Here is a tiny trained network, its code and every weight. The questions are about switching its units off for an input and a class, where a switched-off unit gives its printed mean instead of its output.

import numpy as np


def w(rows, s, z=0):
    codes = np.array(rows[::2]) - 128.0
    scale = np.full(codes.shape[1], s)
    scale[-1] = z or s
    return codes * scale


def norm(h):
    return h / np.sqrt((h * h).mean(-1, keepdims=True) + 1e-5)


def f(y):
    return np.maximum(y, 0)


def log_softmax(a):
    a = a - a.max(-1, keepdims=True)
    return a - np.log(np.exp(a).sum(-1, keepdims=True))


def net(x, mask):
    res = np.array(x, float).reshape(1, 6) / 4 @ E
    u = 0
    for l in range(2):
        y = f(norm(res) @ A[l][:, :-1].T + A[l][:, -1])
        res = res + np.where(mask[u : u + 4], y, B[l][:, -1]) @ B[l][:, :-1]
        u += 4
    return log_softmax(norm(res)[-1] @ U[:, :-1].T + U[:, -1])


A, B = {}, {}
E = w([
[163,215,71,176,238,95,77,170,136,34,44,140],'x0',
[199,214,58,195,160,151,18,249,247,32,143,10],'x1',
[153,146,20,128,152,220,176,33,235,209,5,185],'x2',
[69,238,192,99,88,74,181,18,140,149,183,8],'x3',
[114,124,144,98,116,56,223,8,80,165,118,123],'x4',
[254,47,72,101,111,119,171,181,162,178,139,81],'x5',
],0.0037)
A[0] = w([
[170,216,101,153,129,69,90,141,157,68,124,97,2],'0.n1',
[37,164,195,156,100,127,99,101,56,131,124,171,82],'0.n2',
[112,144,65,87,140,155,214,73,167,153,86,166,21],'0.n3',
[116,87,229,73,73,28,255,18,15,162,161,109,38],'0.n4',
],0.0047,0.0038)
B[0] = w([
[73,119,159,110,218,90,148,154,146,115,90,49,159],'0.n1',
[76,145,155,90,96,183,106,88,86,56,115,200,180],'0.n2',
[141,157,146,194,154,215,142,110,179,175,71,121,158],'0.n3',
[105,127,57,64,175,1,192,115,23,196,202,109,255],'0.n4',
],0.0071,0.0082)
A[1] = w([
[216,66,95,140,104,134,84,168,145,121,128,219,5],'1.n1',
[148,128,134,116,111,124,144,109,143,112,139,151,58],'1.n2',
[147,139,103,124,142,169,166,2,173,214,58,154,36],'1.n3',
[148,139,180,109,12,147,134,123,191,168,196,91,26],'1.n4',
],0.0058,0.0034)
B[1] = w([
[169,39,80,103,158,157,145,144,68,154,129,179,188],'1.n1',
[88,159,130,150,118,128,169,132,101,88,124,158,128],'1.n2',
[148,188,140,250,46,157,255,84,199,166,35,154,253],'1.n3',
[169,96,199,159,2,162,52,55,153,173,203,116,153],'1.n4',
],0.007,0.0036)
U = w([
[210,25,70,117,159,177,70,216,122,122,103,195,49],'0',
[151,162,114,201,88,185,196,63,190,181,2,166,213],'1',
[146,204,113,141,225,93,43,189,192,45,93,33,147],'2',
[162,118,172,120,16,168,55,100,179,157,211,58,11],'3',
[89,136,117,44,126,9,187,55,62,188,199,144,251],'4',
[42,154,201,93,120,179,54,87,86,51,113,214,38],'5',
],0.01,0.002)

Each question gives the input, the list of numbers given to net, and the class t.
The units are the neurons (one row each of A and B). Each row of codes is followed by its name. A weight is (code - 128) times the scale printed after its matrix; where a second scale follows, it is the last column's (A, B and U).
mask holds one flag per neuron, layer by layer. A switched-off neuron (its flag False) gives its mean, the last column of its row in B, instead of its output. The means were averaged over made-up inputs and are rounded, as every weight is.
A unit's drop is (log p(t) with every unit on - log p(t) with that unit switched off) / (log p(t) with every unit on - log p(t) with every unit switched off).
The circuit of an input: a set's keep is (log p(t) with only the set's units on - log p(t) with every unit switched off) / (log p(t) with every unit on - log p(t) with every unit switched off). Starting from all 8 units, units are removed one at a time, each time the one whose removal leaves the highest keep (on an exact tie, the one counted first), for as long as the keep stays at least 0.8.
units of the circuit, in order: the units of the circuit, biggest drop first
unit that matters most: the unit with the biggest drop
k most important neurons: the k neurons with the biggest drops, biggest first
drop of u: that unit's drop, to one decimal
input [0,1,5,5,7,4], class 1: 2 most important neurons -> 1.n3; 0.n3
input [1,5,-6,3,1,8], class 2: unit that matters most -> 0.n1
input [-1,8,6,-8,2,-6], class 0: units of the circuit, in order -> 1.n1; 1.n3
input [-5,1,2,0,-2,-3], class 3: units of the circuit, in order -> 0.n4; 1.n4
input [-6,8,-6,-6,7,1], class 3: 2 most important neurons -> 0.n4; 1.n4
input [7,-8,3,-5,0,-7], class 1: units of the circuit, in order -> 1.n3; 0.n4
input [2,-2,2,-6,7,-8], class 1: 3 most important neurons -> 1.n3; 0.n3; 0.n4
input [-3,3,-2,-3,3,8], class 0: 2 most important neurons -> 0.n4; 1.n1
input [-3,6,-5,0,1,-6], class 2: 2 most important neurons -> 0.n4; 0.n1
input [-7,-7,6,-7,6,3], class 1: drop of 1.n3 -> 1.1
input [-4,1,-3,5,-7,-1], class 3: drop of 0.n1 -> 0.0
input [-4,3,0,-5,7,6], class 0: drop of 0.n4 -> 0.9
input [0,0,-1,-1,-1,8], class 0: drop of 0.n4 -> 0.9
input [1,-5,-1,2,-5,-7], class 5: units of the circuit, in order -> 0.n2
